80; 88; 136; 94; 45
117; 80; 145; 95; 54
77; 97; 52; 165; 120
-> 94

41; 135; 105; 72; 76 -> 76

33; 142; 66; 85; 62; 45; 114
26; 160; 99; 124; 63; 64; 95
29; 176; 94; 92; 71; 64; 114
-> 85

47; 79; 28; 153; 87
114; 108; 70; 126; 97
120; 73; 79; 84; 154
-> 87

71; 95; 32; 101; 57; 63; 83 -> 71

143; 116; 134; 96; 81
153; 88; 78; 91; 114
126; 86; 125; 165; 146
-> 116

53; 56; 122; 116; 115
102; 85; 121; 35; 152
113; 159; 93; 71; 95
-> 102

73; 46; 101; 119; 138; 68; 89
79; 81; 93; 124; 164; 70; 111
89; 143; 78; 101; 146; 71; 135
-> 93

84; 150; 67; 116; 106
76; 172; 53; 125; 109
137; 88; 115; 86; 96
-> 106
---
[[ 98  42 100 119  81]
 [ 94  75 104 154 103]
 [128 177 107 125 111]] ans = 125

[[117 104 145 127]
 [ 78 158  50  66]
 [102  90 143 122]] ans = 143

[[ 89 123 142 137  41]
 [100  84  92  58 109]
 [ 77  82 162  80 153]] ans = 80

[[127 159 147  79  63  74]
 [ 55 122  56  85  79  59]
 [110  83 107 129 142  72]] ans = 142

[[ 72 128  74 120]
 [106 103  99  37]
 [114  82  55 177]] ans = 55

[[150  58  44  94  79 117 138]
 [165  47 105  94  90 138  69]
 [ 70 123  46 101  93  72 167]] ans = 72

[[ 69  48 151 150]
 [ 73  50 151 153]
 [100  72 144 165]] ans = 144
---
[[113  98  98 124 100  84  90  88 109  86 105  95 123]
 [119 111 101  97  92 138 100  89  96 104 112 132 114]
 [ 89  91 107 100  99  93  93  93 107  98 101 103  96]
 [ 98 106 100  87 120 105 102  94 117  68  90  95 102]
 [100  92  96  99  98 122  94 102  89  98 101  82 109]
 [ 60 103 105  43 141  99 133 138  78  98 119  60  97]
 [150 114 133  84 113  80  48  81  69  84  82  75  68]] ==> 114

[[ 95  91 109 106 102 100 107  88]
 [102 103  99  96 102 100 100 102]
 [102 102 101  97  98 100  96 103]
 [ 52  60  83  98 177 117  62 144]
 [ 97  94 103  75 141 114 111  92]] ==> 102

[[157 101  93  99 120 117]
 [ 67 122 131 119 165 116]
 [ 79  78 132  86 104 117]
 [ 66 100 138 120 150  97]
 [ 73  90 138  93 135 111]
 [ 89 111 152 107 104  80]] ==> 116

[[ 93 100  87  98  91  93 110  39  93  97]
 [116  97  99 104  95  98  88 117 111 104]
 [111 117 101  99  95  91  89 124 101 105]
 [108 121  86  72 116  98 104  94  76 107]
 [ 89 108 104 124 115 106 117 167  68  96]
 [100 116  97  97  90  98 108 125  71  93]
 [102 136 105 117  96  85 103 112 129 100]
 [ 99 140  97 114 105 112 108  78 115 102]] ==> 104

[[116 104  96 106  84  93 103 107  99 107]
 [108  95  80  82  88 106 122 120 122 133]
 [112 104  83  98  82  98 105 128  90 149]
 [ 37 113 158  87 136 149  90  90  95  94]
 [110 100  91 112 106  78  94  62  81  62]
 [108 107 107 114  87  88  96  87  87  81]
 [ 99 102 102  97 114 108 103  79  99  87]
 [ 94 116 102  98 106 107 104  66  71 100]
 [ 89 129 140 123 119 116  92  66  66  57]
 [126 129  96 135 126  84  92  23  37  31]
 [103  97  94 103 104  89  97  75  92  77]] ==> 133

[[124 103  93  77  96 116 138  86  29 131 105  86 122 115]
 [ 91 120  91  71  98 143  99  51  84  90  94  93 124 100]
 [129 126 118  85  67 128 102  76  77 100 130 102 100  94]
 [107 105  89  87  81 145 111  74  79  87 130  89 107  92]
 [136 139 114  78 109 121 137  83  93  81  83  69 112 120]] ==> 100
---
85; 41; 88; 82
60; 90; 79; 89
=> 82, 60

106; 159; 155; 167; 146; 55
48; 122; 115; 124; 120; 95
170; 35; 30; 45; 24; 174
=> 55, 170

99; 93; 35; 74; 91
92; 96; 86; 88; 101
98; 57; 150; 163; 103
=> 91, 98

119; 33; 118; 149; 105 => 105, 119

86; 115; 165; 60; 97; 81 => 81, 86

55; 84; 32; 98; 66; 157; 54 => 54, 55

120; 93; 78; 60; 41 => 41, 120
---
122; 167; 79; 108
58; 51; 109; 105
22; 63; 86; 100
gives 105

42; 45; 161; 148; 45; 43
40; 48; 144; 157; 35; 40
gives 43

45; 93; 102; 167; 114
140; 132; 102; 40; 90
52; 88; 99; 140; 67
gives 90

57; 43; 44; 96
66; 37; 48; 75
65; 54; 68; 82
gives 75

177; 142; 95; 74; 88; 102
144; 95; 76; 87; 102; 87
96; 75; 87; 102; 88; 56
gives 87

150; 103; 118; 81; 109; 114
76; 27; 55; 33; 142; 101
gives 114

153; 88; 73; 123
20; 111; 147; 54
109; 102; 94; 106
gives 54
---
141; 136; 49; 81; 115; 36; 156 out 81, 156

124; 57; 141; 116; 162; 109; 59 out 116, 162

135; 149; 138; 152; 129
75; 60; 136; 129; 162
56; 85; 64; 39; 91
out 136, 162

120; 119; 36; 121; 22; 43; 83 out 121, 121

81; 160; 64; 98; 140; 134; 124 out 98, 160

86; 85; 41; 177; 114 out 41, 177
---
[[ 90  90 111 112  87  85  90 111 112 112  94  90  91  92]
 [133 138  85  77 123 121 136  75  86  87 127 137 125 132]
 [105 107  96 100  99 100 105 100  99 100 102 103  97 103]
 [116 119 105  85 123  80 114 116 103  99  87 111 112 120]
 [111 116  58 107  83 141 115  63  66  76 105 115 108 109]
 [116 121  93 107  91  83 115 107  99  99  78 112 112 121]
 [ 49  40 129 129  72  79  47 128 125 123  84  47  61  47]
 [ 63  58 115 127  71  87  62 117 115 115  86  62  71  62]
 [ 89  89 110 113  85  86  89 110 111 111  93  89  90  90]
 [ 65  61 113 128  69  89  64 115 114 114  86  64  72  64]] result: 90

[[ 90 123  91 107  94  97 112 113 117 123]
 [104 101  81 112  83 133 107 118 121 104]
 [128 104  91  88  88 122 121  99 107 104]
 [ 58 115  81  95  65  75  76 152 138 114]
 [130  94 112  99  73 162  82  87  98  95]
 [116  99 146 112  84 120  95  58  73  97]] result: 95

[[115  69 135 161 117 104  88 130 102  82 102  34 119  99]
 [ 76  63 138 139 118  75 103 169  98  86  92  77  88  95]
 [113  88 142 115  70  78  44 139 112 113 124  93  75 116]
 [144 136  85  74 118  85  89 138 121 110  90  80  37  98]
 [116 104  84 119 156 106 134 122 108  82  69  45  95  84]
 [119  72 141 153  95 105  70 120  99  91 116  48 121 109]
 [ 46  79 113 120 124  70 102 145 132 106  68  97  58  96]
 [106  90 106 137 140  97 102 134 124  92  74  37  82  92]
 [131 135  59  60 127 110 142  95  85  90  88 108  89  83]] result: 92

[[ 25  28 151 149 173  29  42 174]
 [ 29  32 145 146 177  25  38 175]
 [162 150  64  59  32 163 141  32]
 [ 28  45 137 134 173  37  52 164]
 [ 40  54 127 125 168  38  66 157]
 [174 172  26  28  26 171 175  22]
 [179 177  29  29  28 178 172  28]] result: 22

[[161 161  39 128 132  75 126  36  36 165  34]
 [123 123  78 114  98  79 120  60  59 141  58]
 [126 125  75 122 137  86 114 134 134  65 135]
 [ 58  59 141 165 162  35 165 137 138  63 138]
 [ 69  69 131 102 102  97 102  90  90 111  89]
 [120 120  80  47  62 159  41  86  85 114  87]
 [ 91  92 108  97 100 104  96  23  23 178  21]] result: 87

[[130 116  86  98 117  93 128 100 101  77 124  88  98 115 126  87]
 [123 110  75 102 113 103 126  86 106  77 128  87 122 113 140  91]
 [117 112  98 100 111  92 112  98  97  86 111  95  93 108 113  93]
 [111 105  87 101 106 102 113  92 103  89 114  93 112 106 121  97]
 [112 119  95 110 115  87 101  64  92  73 115  96 109 103 141  96]
 [128 142  95 120 132  67 101  32  80  44 128  94 106 106 177  90]] result: 96

[[119 101 109  90 138  56  74  89 109]
 [113  89 106  84 155  78  87  80  75]
 [129 134  97  91 144  57  71  84  95]
 [123 125  99  85 159  70  80  77  74]
 [100 150 116  95 111  77  90 100 118]
 [122 120 106  84 160  60  76  79  86]
 [112  79 102  87 148  84  90  82  73]
 [122  46  97  98 117  65  77  94 111]] result: 73

[[105  94 129  95 101  92 109 100 162 103 109  93]
 [100 113 106 100  98 102 103 114  74  96 104 109]
 [101 117 105  96 101 107 100 119  60  94 108 110]
 [ 95  96 103  96 103 107 100 109  85 101 105  98]
 [ 87  75 105  83 112 125 103 140  46 103 123  94]
 [ 87  72 108  84 109 125 103 144  43 105 122  92]
 [100 146  70  89  92 118 115 122 125  97 122 118]
 [ 89  84 105  91 109 118 103 126  67 104 113  96]] result: 118
---
Input:
[[146 119 127 115 101]
 [138  72  71  90  31]
 [134 120 114  76  54]]
Output: 31

Input: [ 79  70  96  58 168 135]
Output: 58

Input: [165 148 123 154 147 135]
Output: 123

Input:
[[131  84 135 109 129]
 [ 29  89 110  88 104]]
Output: 29

Input:
[[ 57 161  52  59  91  96]
 [ 60 157  42  59  89  94]]
Output: 42

Input: [ 99 101 119  24  63]
Output: 24

Input: [ 79 170 156  65  68 112  80]
Output: 65

Input: [121 160 120 113]
Output: 113
---
123; 103; 120; 72; 168
146; 56; 72; 98; 180
>> 98

89; 57; 44; 167; 141; 99; 100
103; 106; 91; 78; 105; 86; 120
>> 86

118; 92; 112; 27; 131; 61
126; 145; 60; 169; 32; 139
>> 32

167; 118; 45; 89
85; 107; 114; 70
>> 114

97; 83; 112; 96; 35
150; 127; 120; 54; 34
>> 54

85; 44; 79; 55
100; 98; 122; 66
>> 122

163; 114; 132; 163
109; 108; 114; 110
>> 114

109; 88; 87; 101; 111
94; 96; 45; 114; 162
>> 114

106; 161; 170; 96; 120; 92; 135
86; 112; 92; 111; 107; 73; 125
>> 73
---
54; 78; 21; 143; 121; 68; 37 => 37
111; 99; 159; 73; 131; 70; 129 => 129
117; 126; 132; 164; 74; 65 => 65
65; 134; 33; 106 => 106
166; 149; 106; 128 => 128
107; 96; 114; 25 => 25
